(in the rows, 128 means zero)
Rows lie near named flat spaces through zero. A row that begins with a name and a colon came from that space; any other row is followed by the name of its block's space that it lies nearest.
z655-z332: [172 136  83 173 144 178 206 121 170 156 205 129 103 100 158  93 155 151
  63 132 138 127 129]
z474-z348: [ 46 147 104 143 112  98 144 122 174 109 198  87 135 180 152 129 104 129
  99 223 162  73 126]
z655-z332: [115 124 131 137 121 149 134  86 131 166 183 124 128  89 135 118 159 160
 133 146 134 138 137]
z510-z723: [158 134 119 121 135 107 127 174 110  96  78 139 129 162 105 144  92 101
 127 117 133 131 110]
z942-z711: [ 79 133 104 134 122 150 103 129 108  85 120 138 138 120 111 127  72 141
 156 133 148 130 122]
z474-z348: [129  95 100 108 160  79 139 107 207 154 140  87  97 180 202 120 188 126
 109 162 140 125 125]
z474-z348: [118 114 104 150 145 119 132 114 155 110 143 119 138 121 159 136 105 154
  93 173 161 103 132]
z510-z723: [113 168 209 124  79 118 116 147  75 135 125 135 162 124  70 148 120  96
 134 119  87  96 143]
z474-z348: [ 92 117 121  91 130  76 115 120 167 145 134  90 107 195 157 128 167 108
 153 160 131 131 118]
z942-z711: [119 135  95 131 132 161 137 144 131 104 120 137 111 135 126 105 110 121
 138  96 125 141 121]
z655-z332: [193 146 134 164 130 170 168 153 104 125 128 160 137  83 104 124 109 130
  81  92 116 122 133]
z663-z353: [134 113 114 111 143 111 111 138 133 112  88 128 119 150 136 132 123 119
 144 116 132 142 119]
z942-z711: [138 111 199 118 108  76  90  69  86 199 165 121 170  78 104 181 166 170
 146 203 148 133 139]
z510-z723: [185 136  75 142 144  88 176 167 136 131 158 122 116 180 114 150 107 124
  91 199 181 135  89]
z655-z332: [128 126 194 124 109 143  95 102  86 148 109 145 155  68 106 137 143 138
 148  93  95 128 154]
z474-z348: [ 84 111 157 136 123  98  98  80 139 136 154 110 161 101 153 151 128 162
 116 192 149  92 149]
z474-z348: [ 97 164  78 141 115 147 139 185 101  62 122 142 127 170  80 126  40 106
 141 137 153 126  98]
z663-z353: [124 127 101 151 134 159 165 101 166 153 192 118 112 107 161 101 158 152
 100 141 135 126 135]
z942-z711: [147 119 125 123 124 142 123  97  99 173 162 138 123  91 105 131 155 160
 164 139 143 176 119]
z655-z332: [ 82 105 135  87 131  71  97  99 167 152 130  88 115 179 166 133 177 120
 161 163 130 130 127]
z655-z332: [183 143 107 151 124 120 161 144  90 149 173 143 137 119  79 155 104 148
 112 186 173 148 100]
z663-z353: [137  90 171 120 124 110  67  53  69 182 143 142 166  39 103 173 146 199
 178 177 163 168 136]
z474-z348: [ 98 128 136 100 120  92 129 118 162 157 151  94 110 180 150 121 178 107
 142 150 116 125 126]
z663-z353: [ 63  90 123 112 135 110  65  67 131 126 129 115 143 102 153 143 124 175
 176 172 163 140 135]
z663-z353: [200 119  93 114 160 110 155 177 147 118  76 133  95 179 138 124 136  94
 113  91 124 152 104]
z663-z353: [108 145  98 153 128  74 170 146 175 114 190  92 136 191 150 147 101 124
  61 240 176  69 115]
z655-z332: [120 139  90 145 135 158 142 156 131  82 115 140 122 136 125 113  81 122
 117 109 136 122 120]
z510-z723: [133 150 150 125 108 116 136 148 107 135 134 128 135 145  98 138 125 108
 129 134 118 121 123]
z510-z723: [185  75 138 129 187 103  98 138 162  78   4 140 141 110 194 144 112 127
  76  72 116  99 152]
z942-z711: [102  86 107 125 155 111  70 100 124  89  82 134 148 102 150 152  82 169
 150 154 171 134 128]
z510-z723: [130 123  74 129 139 134 157 118 156 150 179 115  98 149 143 111 150 142
 133 158 157 157 107]
z942-z711: [147 142 211 117  95 116 128 107 100 193 153 125 145 100 103 139 189 118
 131 119  84 122 150]
z474-z348: [ 88 106 138  94 130  71  94 101 156 145 127  94 125 168 158 142 161 127
 155 171 137 126 128]
z510-z723: [159 140 104 116 133 107 134 185 107  97  84 139 118 180  94 141  91  93
 138 118 137 144  98]
z655-z332: [144 100 165  82 139  41 123 103 185 194 129  79 110 188 182 141 230 104
 123 159 110 122 134]
z510-z723: [ 84 132 112  84 118 169 112 127 133 136 111 125  81 156 127  79 170  98
 210  43  83 181 122]
z663-z353: [138 109 133 105 138 123  95 127 110 122  77 139 125 123 122 134 128 126
 165  96 122 156 124]
z942-z711: [111 106 145 128 131  78  91 101 119 126 127 118 162 117 133 171 106 159
 126 202 168 109 131]
z942-z711: [ 93 136 117 134 108 137 109 110  88 129 166 135 144 106  89 142  94 159
 165 176 164 146 116]
z663-z353: [ 97 164 142 131 106 120 137 174 127  87 113 123 137 175 109 127  90  83
 111 122 107  85 129]
[107 139 139 131 112 135 106 134  90 107 117 142 148 114  94 141  89 131
 149 131 134 127 126] : z474-z348
[157 116  84 126 140 162 140 111 115 158 156 142 101 103 116 113 148 157
 163 118 149 192 108] : z942-z711
[ 72 156 155 143  96 111 124 129 120 112 164 114 160 138 111 144  94 125
 111 185 136  77 137] : z663-z353
[ 69 155 195 136  79 152 105  96  88 146 169 131 163  77  93 131 129 139
 147 134 101 102 156] : z510-z723
[118 121 140 120 125 107 103 120 113 125 117 127 142 126 119 148 116 136
 143 150 140 128 127] : z663-z353
[188  99 126 122 164  88 148 129 177 149 104 112 113 150 180 133 174 120
  82 128 125 120 131] : z942-z711
[ 69 155 111 138 105 162 118 143 102  85 137 138 136 130  95 118  70 125
 154 126 134 122 122] : z942-z711
[108 125 115  71 128 156 126 132 160 155 102 114  62 180 149  68 212  78
 199  22  62 185 123] : z510-z723
[161 168 136 129  99 168 187 144 114 186 191 132  98 133  90  96 183 103
 133  93  91 157 119] : z942-z711
[172 126 208 133 121 153 125 113 112 159  97 146 146  63 131 123 174 121
 103  52  63 111 169] : z655-z332
[157 133 134 132 130 123 138 147 118 124 113 136 132 130 117 136 120 119
 113 120 125 125 125] : z655-z332
[ 77 160 138 123  96 119 144 134 139 139 178 104 123 170 118 118 140 103
 133 156 116 106 127] : z474-z348
[139 180 140 135  89 156 186 152 113 170 199 126 110 147  84 105 160  97
 123 120  98 134 119] : z942-z711
[181 145 139 139 124 111 161 157 114 142 138 133 133 140 103 144 126 113
  94 144 130 120 118] : z663-z353
[171 125 105 140 143 178 170 120 150 158 152 137  96 100 149  90 173 135
 112  78 109 156 132] : z663-z353
[ 63 133 138 123 113 133 100 119 128 102 123 121 139 131 130 124 107 126
 148 130 122 108 139] : z663-z353
[ 98 106 163 139 125 111  79  83 106 121 124 132 175  70 131 162 101 173
 129 173 153 104 149] : z474-z348
[115 127 100 132 130 144 123 124 117 118 137 135 124 120 117 125 107 143
 148 136 148 147 117] : z942-z711
[190 113  84 111 164  97 156 168 163 123  89 121  91 191 152 125 145  98
 111 112 134 150 102] : z510-z723
[123 129  83 135 145 136 143 154 155  89 112 126 112 159 147 114 100 116
 112 120 139 121 118] : z942-z711
[145 100 161 132 148 120 130  90 175 156 124 114 130  98 191 121 185 140
  86 112 103 101 162] : z510-z723

Rows lie near named flat spaces through zero. A row that begins with a name and a colon came from that space; any other row is followed by the name of its block's space that it lies nearest.
z331z366: [118 113 120 116  76 125  98 166  91 145 145  94 179 213  86 135 137 122
 151 156 110 147  74]
z770z380: [149 116 120 113  90 117 194 148  81 116  76 110 117 106  52 150 140  95
 147 164  73  86  74]
z773z53: [125 124 132 139 101 136 128 139 118 134 123 138 146 137 130 139 131 135
 120 137 120 143 130]
z713z263: [205  81  65  86 131  98  78 112  69 109 224   2  83 177  99  55 177 166
  85 126 136 148 101]
z713z263: [120 118 151 164 109 149 127 130 126 124 100 173 138 123 145 143 119 114
 120 143 121 139 148]
z998z996: [179  74 128 105 165  90 119  92 149  95 137 158  39  74  99  75 129 104
 102 119 114 106 130]
z770z380: [134  83 144 191 100 150  92 125 106 114 130 202 130 131 152 125 130 144
  72 147 129 159 158]
z773z53: [ 86 153 128 142  99 137 159 149  96 123 160 179 164 138 188 150 170 176
  98 157 143 125  87]
z309z361: [147 134 110 152 119 153 127 125  94 129 123  70 138 137 133 134 132 143
 116 127 133 144 158]
z309z361: [117 151  91 119 191 102 155 109 114 106 173 138  92  82 137 114 155 185
  97 108 164  73  98]
z331z366: [125 138 170  78  57 124 186 148 157 135 119 165 137 120 188 138 159  98
 137 166  88 157 103]
z773z53: [166 111 121 125 145 124  82 117 170 158  94  72 120 121  57 120  72 112
 147  77 114 157 197]
z773z53: [138 100 159 149  55 148 160 142  97 111 103 183 133 125 161 141 155 105
 102 183  91 149 118]
z713z263: [ 94 165 151  60 127 104 146 141 190 150 149 143 144 139 164 128 133 113
 170 123 129 131  94]
z773z53: [118 113 144 118 124 126 157 127  83  82 131 145 104 151 147 116 164  70
 152 191 121  81  49]
z773z53: [126 135 144 113 170 110 157 111 176 123  85 164  90  65 102 131  99  94
 153 107 118  89 138]
z309z361: [142 141 154 130  83 156 178 128 129 126  95 127 131 104 185 145 143 106
 123 152 105 154 158]
z773z53: [155 105 149 147  82 141 132 132 147 143  84 156 130  98 119 141 109 121
 106 125  92 170 183]
z331z366: [110 165 159  99 119 135 185 135 160 135  78 127 136 109 145 155 118  74
 183 140 107 112 120]
z331z366: [111 110 106 172 200 118 104 109  98  96 130 166  98 112  80 119 113 137
 119 120 159  62 105]
z770z380: [151 116 115 147  61 144 187 152  48 115  89 105 139 122  93 158 158 125
 113 176  82 116  97]
z713z263: [133  51 138 155 144 111  16 114 132 108 191 200 106 180 128  72 124 130
  89 133 152 154 122]
z770z380: [144  99 166 101 100 118 152 123 143 105 114 173  93 115 151 110 144  70
 135 166  96 128 104]
z309z361: [125 110 168  96 107 113 115 131 183 136 126 179 123 134 148 114 120  89
 144 135 109 154 126]
z331z366: [150 115 158  88  55 119 160 134 157 130 164 184 117 104 219 111 178 149
  74 152 101 189 133]
z309z361: [139 125 145 101  95 117 160 133 153 133 123 160 118  97 148 128 141 128
 114 134 103 145 129]
z998z996: [ 95 143 159 166  84 182 119 144  93 124 120 120 184 202 203 151 140  92
 153 179 140 157 124]
z713z263: [ 98 132 161  92 122 109 128 134 176 131 151 195 130 135 173 119 136 112
 140 138 130 134  98]
z998z996: [116  77 132 123 158  86  82 127 136 109 148 205  99 140  68  99 117 109
 130 134 127  91  71]
z773z53: [122 110 141 117 118 129 158 124  64  70 155 139 100 163 176 105 187  77
 138 206 129  84  36]
z998z996: [111 146 105  95 128  94 118 150 160 167 158 135 155 125  90 136 121 189
 119  88 130 138 116]
z331z366: [120 126 129 139 122 140 152 145  81 117  62  86 142 157  49 157 109  56
 196 163  99  77  80]
z770z380: [ 97 154  73 210 178 154  54 133 100 162 149  93 188 156  88 155  88 230
  98  65 190 138 187]
z331z366: [115 141 131 118 131 125 124 132 144 138 136 130 140 135 138 131 125 133
 136 120 135 133 127]
z770z380: [135 163 125  64 118 117 186 134 133 131 125  61 123 126 138 130 150 101
 169 139 111 112  93]
z770z380: [150  98 119 143 113 110 126 121 136 126 156 205 103  71 141 114 146 198
  41 111 123 152 155]
z998z996: [ 77  90 126 121 192  65  84 140 144 115 133 236 111 138   9 118  95 107
 162 122 132  41  29]
z331z366: [140 141 101 159 174 147 101 115 116 137  98  46 133 134  75 137  87 124
 154  93 146 115 173]
z998z996: [139 125 130 123 111 133 122 127 130 132 142 119 131 135 152 121 138 137
 114 129 127 154 142]
z713z263: [133 149 135 136  98 149 190 133 110 124  89 122 133  95 148 156 141 121
 126 147 107 124 138]
z309z361: [174  98 164  79  19 115 154 152 177 161 106 156 134 105 136 130 137 117
 103 138  54 211 158]
z770z380: [154 105 114  92 130  76 168 128 148 126 120 181  80  49  63 120 133 153
  95 110  92  98 105]
z713z263: [126  99 107 157 183 108  92 111 117 108 144 171  95 109  82 109 115 151
 102 110 149  89 119]
z309z361: [127 111 169 116  97 134 107 134 165 138 109 153 139 154 143 125 111  76
 155 142 108 162 140]
z998z996: [ 82 170 142 134 131 148 149 143 129 137 103 123 169 151 145 162 118 105
 176 139 138 110 111]
z309z361: [136 145 163 138 120 170 143 106 140 113 115 109 120 129 229 123 137  85
 138 149 139 157 175]
z998z996: [ 58 142 126 115  93 109  72 182 144 176 183 175 220 215 114 149 126 183
 138 122 143 159  72]
z713z263: [134 120 152 131  80 150 116 137 130 136 124 121 152 162 166 130 133 107
 131 149 116 175 146]
[106 160 120 118 147 121 151 135 142 142 111 121 142 112 106 150 114 136
 152 110 131 104 120] : z998z996
[154 127 155 106  78 137 184 129 137 123  98 133 113  96 166 134 147  96
 125 155  90 148 139] : z331z366
[131 137 132 127 108 146 105 138 134 151 120  76 161 168 128 136 112 116
 152 122 126 164 154] : z713z263
[164  88 115 126 116 115 136 114  86  92 165 144  82 112 144  94 173 144
  74 155 121 123 103] : z713z263
[124 135 117  89 142 114  60 135 162 161 169  56 156 200 108 107 107 126
 168  97 146 161 130] : z713z263
[125 134 112 130 151 122 128 122 118 122 143 122 120 121 124 124 133 147
 120 120 142 111 120] : z309z361
[104 165 103 163 149 159  91 131 110 149 149  68 177 171 149 144 116 172
 131 103 173 147 162] : z770z380
[115 184 115 130 139 145 180 133 129 146  89  79 150  97 124 167 116 140
 152 108 131 110 150] : z998z996
[162  78 143 152 104 144  98 112  99  97 142 138 101 149 163  97 147 101
  98 163 123 155 140] : z998z996
[156  98  99 159 132 133  88 123  87 122 141  91 123 147  89 115 126 151
 100 121 134 137 144] : z331z366
[172  92 129 101 170 114  97 100 133 105 108  57  72 145  69  87 102  42
 181 128 116 102 124] : z773z53
[107 165 128 134 139 124 159 125 173 149 131 190 135  58 168 150 125 196
  87  89 143 138 171] : z773z53
[107 131 106 185 149 150  92 139  88 137 100  99 167 163  62 156  92 135
 148 117 143 108 135] : z770z380
[140 161 106  80 133 105 220 125 112 113 132 103  95  68 135 132 170 147
 121 135 114  83  86] : z713z263
[135 141 141 140 151 149 165 108 119 104  84 109 102 100 144 135 122  79
 154 142 127  97 141] : z998z996
[136 124 149 161  63 147 145 145 156 161  86 192 159  81 140 165 112 167
  79 114  95 188 200] : z773z53
[105 150 126 120 148 121 158 122 125 112 155 161 117 107 176 126 156 150
 113 136 149 102 101] : z773z53
[108 132 106 139 158 122  78 132 127 142 159 113 150 164 105 123 113 160
 131 103 158 128 125] : z331z366
[142  82 123 126 137 100  92 123 128 115 152 169  99 129  91  99 128 133
 105 127 123 121 107] : z998z996
[110 102 168 161 139 150  73 118 141 114 115 167 132 173 153 117 102  66
 156 148 141 138 139] : z770z380
[181  58 136 181  64 163  79 122  67 103 143 123 121 171 158 101 152 120
  70 172 113 191 161] : z713z263
[142 124 134 103  94 133 112 135 130 138 150  87 143 169 154 115 141 118
 135 139 121 169 130] : z713z263
[119 184 116  74 141 128 161 132 138 143 138  31 144 149 148 134 138 115
 181 120 139 119 110] : z770z380
[133 133 133 125 120 133 115 115 152 132 179 150 124 119 215 108 152 174
  78 116 151 175 165] : z770z380
[106 125 112 158  82 141  90 162  93 154 156 129 194 188 119 148 135 183
 103 133 134 167 119] : z998z996
[115  85 178 154  88 146  60 133 153 129 142 205 150 183 180 113 119  97
 119 154 128 188 146] : z713z263
[145 107 106 105 115  97 110 140 135 146 150 128 127 126  75 117 128 165
 106 107 113 140 117] : z309z361
[113 137 147 100 144 116 133 124 162 126 130 148 118 127 145 120 124  99
 155 129 131 116 111] : z998z996

Rows lie near named flat spaces through zero. A row that begins with a name and a colon came from that space; any other row is followed by the name of its block's space that it lies nearest.
z959z336: [ 84 116 148  78 102 158 168 119 148 104 107 142  89 160 108 113 131 153
 140 130 123 103  98]
z606z677: [130 115 113 134 126 131 126 118 123 132 106 168 148 122 172 114 131 144
 153 173 141  85 133]
z533z28: [112  97 132 172 166 198 198 108 140  53  80 131  89 136 131 119 191 107
 128 169 101 135  66]
z533z28: [139 142 178 169 144 163 201 101 123  88 153 151  85 123 189 111 128 105
 134 135 107 139  85]
z606z677: [175  95  99 207 203 120  97 116 124 157 103  75 103 157  99 200 157 148
  79 147  59 135 151]
z138z43: [136 113 138 115 114  98 108 119 125 158 134 160 141 139 163 121  92 157
 139 134 110  91 139]
z533z28: [163 180  81 150  63 138 127 131 129 142 214 108 172  90 145 130 108  31
 136 144 125 135 202]
z533z28: [152  97 108 145 173 172 118 108 182  69 129  65 147  99  72 111 195  88
 115  91  51 225  73]
z959z336: [116 156 148 118 119 136 101 128 128 106 160  94 141 131  98 125 122 102
 102  89 134 167 101]
z606z677: [102  73  93 140 133  93 123 178 116 129  61 123 132 152  55 158 149 113
 100 133 126 124 144]
z138z43: [130 149 108 119 128 164 139 111 144 142 133  97  94 142 107 154 145 147
 129 147 122 114 154]
z606z677: [153 140 161 128 120 123 134 108 149 112 183 138 143 110 148  99 109 100
 130  84  86 176  98]
z138z43: [105 147 123 129 106 101  92 153  80 165 123 118 126 156 128 164  93 139
 105 150 180  71 171]
z606z677: [149 110 134 168 166 112  68 121 105 141 131  85 139 138 140 154 116 137
  93 126  95 125 124]
z533z28: [102  97 166 122  83 106 230 162  95 148 125 144  33 157 160 140  70 120
 138 135 101  66 168]
z959z336: [124 163  81  70 160 208  90  94 177 109 108  75 148  83  99 102 205 178
 168 138 179 158 112]
z959z336: [147 182 159 204  91 115 138  97 114 120 198 201 150 190 146 161  90  64
  73 148 104 118 115]
z533z28: [166 157 138 186 146 164 114 100 110  93 182 103 162  75 210 102 130  71
 134 143 123 151 107]
z533z28: [132  94 169 177 146 135 183 138 110  89 137  96  79 127 146 128 119  78
 106 107  67 154  97]
z959z336: [116 132 147 112  94 141 226 130 143 114 135 179  83 129 142 108 123 111
 158 131 124 123 128]
z138z43: [144 139 117 160 148 149  88  80 124 141 120 157 148 159 171 146 135 169
 123 193 128  71 123]
z138z43: [136 172 118 198 157 150 159 141 122  86 136 116 126 127  72 161 179  56
  83 120 157 202 109]
z606z677: [128  94 108 122 134 118 150 138 111 191  90 104  56 157 139 174 111 191
 139 170 108  48 200]
z959z336: [100 110 155  99 115 114 132 168 110 111 132  77 110 111 107 112 106 102
 120  75 130 156 117]
z959z336: [164 189 140  96 135 116  87 101 161 147 187 142 173  94 128 104 124 148
 142  74 151 193 116]
z606z677: [119 156 145 123 122 150 147 134 105 132 150  81  83 120 147 137 111 125
 128 125 149 117 147]
z606z677: [126  85  93 166 139 111 141 153 124 114  78 157 152 128 106 135 158  97
 122 156 124 128 132]
z533z28: [ 90 121 128 115  91 119 163 160 122 136 119 104  74 184  50 173 115 110
  91 115 113 114 155]
z533z28: [135 138 197 166 175  80 101 128  84 131 130 161 131 141 171 131  94 156
  97  99 154 140  78]
z138z43: [159 117 119 174 199 158  82  88 120 144 110  73 106 142 155 166 151 183
 110 166  94 103 126]
z138z43: [ 88 147 123 135 124 128 130 177  76 108  97 115 134 107 126 127 136  99
 124 140 226 119 132]
z138z43: [155 123 115 134 128  91 119 136 140 137 136 170 177  97 135 107 128 111
 144 112 129 160 133]
z606z677: [148 126 123 185 155 123  99 128  95 120 127 126 161 108 175 130 130 104
 118 155 140 122 124]
z138z43: [165 140 113 164 126  89  95 114 144 142 154 186 193 137 120 136 125 105
 110 125 110 153 129]
z959z336: [131 171 113 102 125 149  87 100 142 127 136 159 182 106 152 100 144 153
 155 147 186 124 116]
z138z43: [178 120 140 172 178  84 157 141  91 190 125 133  82  97 201 150 102 168
 147 135 130 111 182]
z533z28: [133 177 156 104 119 139 161  97 157 134 160 173 107 145 125 124 124 156
 137 110 139 145 112]
z138z43: [107 127 128 103 115  93 129 193  94 160 130  47  83 119  76 158 100 113
 107  78 152 144 182]
z959z336: [140  82 114 116 155  96 147 141 141 153  79 161 120 114 130 121 141 173
 157 129 119 125 141]
z606z677: [127 137 164  82 114 116 107 116 144 146 168  98 108 145 112 126  92 156
 118  74  92 143 120]
z533z28: [135 108 156 115 123 128 198 121 138 131 130 162  83 117 176 103 111 144
 165 127  99 115 127]
z959z336: [141 141 125 120 124 129 142 110 143 142 133 168 132 125 150 119 128 149
 150 142 134 117 135]
z606z677: [153 147 123 137 140  92 111 132 123 166 139 148 141 122 132 142 117 146
 127 119 146 136 154]
z959z336: [122 129 127 147 135 136 140 131 135 102 122 130 129 141  92 137 150 102
 107 121 122 156 106]
[131 169 162 190 165 112 103 116  85 115 122 192 160 145 171 138 127 134
  99 151 197 123  83] : z533z28
[162 185 178 131 106 116 207 101 162 134 207 194  98 135 137 121 102 107
 132  78 100 184 117] : z533z28
[101 181 100 130  88 160 132 123 111 133 129 149 130 157 124 153 133 119
 124 189 195  70 160] : z533z28
[188 102 156 190 200 121 148  94 135 139 136 130  95 122 179 139 132 155
 124 123  53 152 109] : z138z43
[103 124 104  92 119 204 210 129 151  98 101  91  65 100 123 109 174 128
 175 156 140 119 140] : z959z336
[118 131 138 170 154 119 121 163  99  93 120  91 134 120  89 142 145  75
  85  97 150 183 101] : z138z43
[136 151 149  94 111 116  89 116 121 159 171 108 134 119 163 118  84 155
 138 107 131 113 143] : z959z336
[173 141  66 153 166 142 107 147 111 150 126  69 156  29 174 118 162 112
 171 153 176 147 191] : z959z336
[143 144 113 111 125 149 142  99 147 150 130 157 123 119 165 119 135 168
 166 163 138  95 149] : z959z336
[126 129 102 148 157 151  88 102 147 111  97 136 157 159  88 148 174 146
 104 156 129 131  98] : z959z336
[ 99 144 168  63 100 127 151 117 160 110 139 173 123 143 104  93 118 151
 142  83 138 151  81] : z959z336
[176  78 128 111 162  68  80 137 156 150 138 115 176  74 129  93 119 140
 145  57  69 198 120] : z533z28
[112  91 111 127 179 135  57 141 133 108  84  38 135 143  41 155 169 142
  80  96 106 171  95] : z959z336
[147 129 140 105 130 118 109 130 123 164 163  61  99 109 143 133  94 147
 133  94 100 132 161] : z959z336
[116 117 104 104 136 174 163 111 156 119  90 131  98 131 119 123 169 163
 158 162 129 107 128] : z959z336
[174 102 143 148 167 126 136  91 152 148 140 128 103 129 163 132 124 166
 136 124  50 134 123] : z138z43
[132 139 158 107 136 139  74  95 125 143 158  86 120 143 156 130  98 173
 119 115 105 108 113] : z606z677
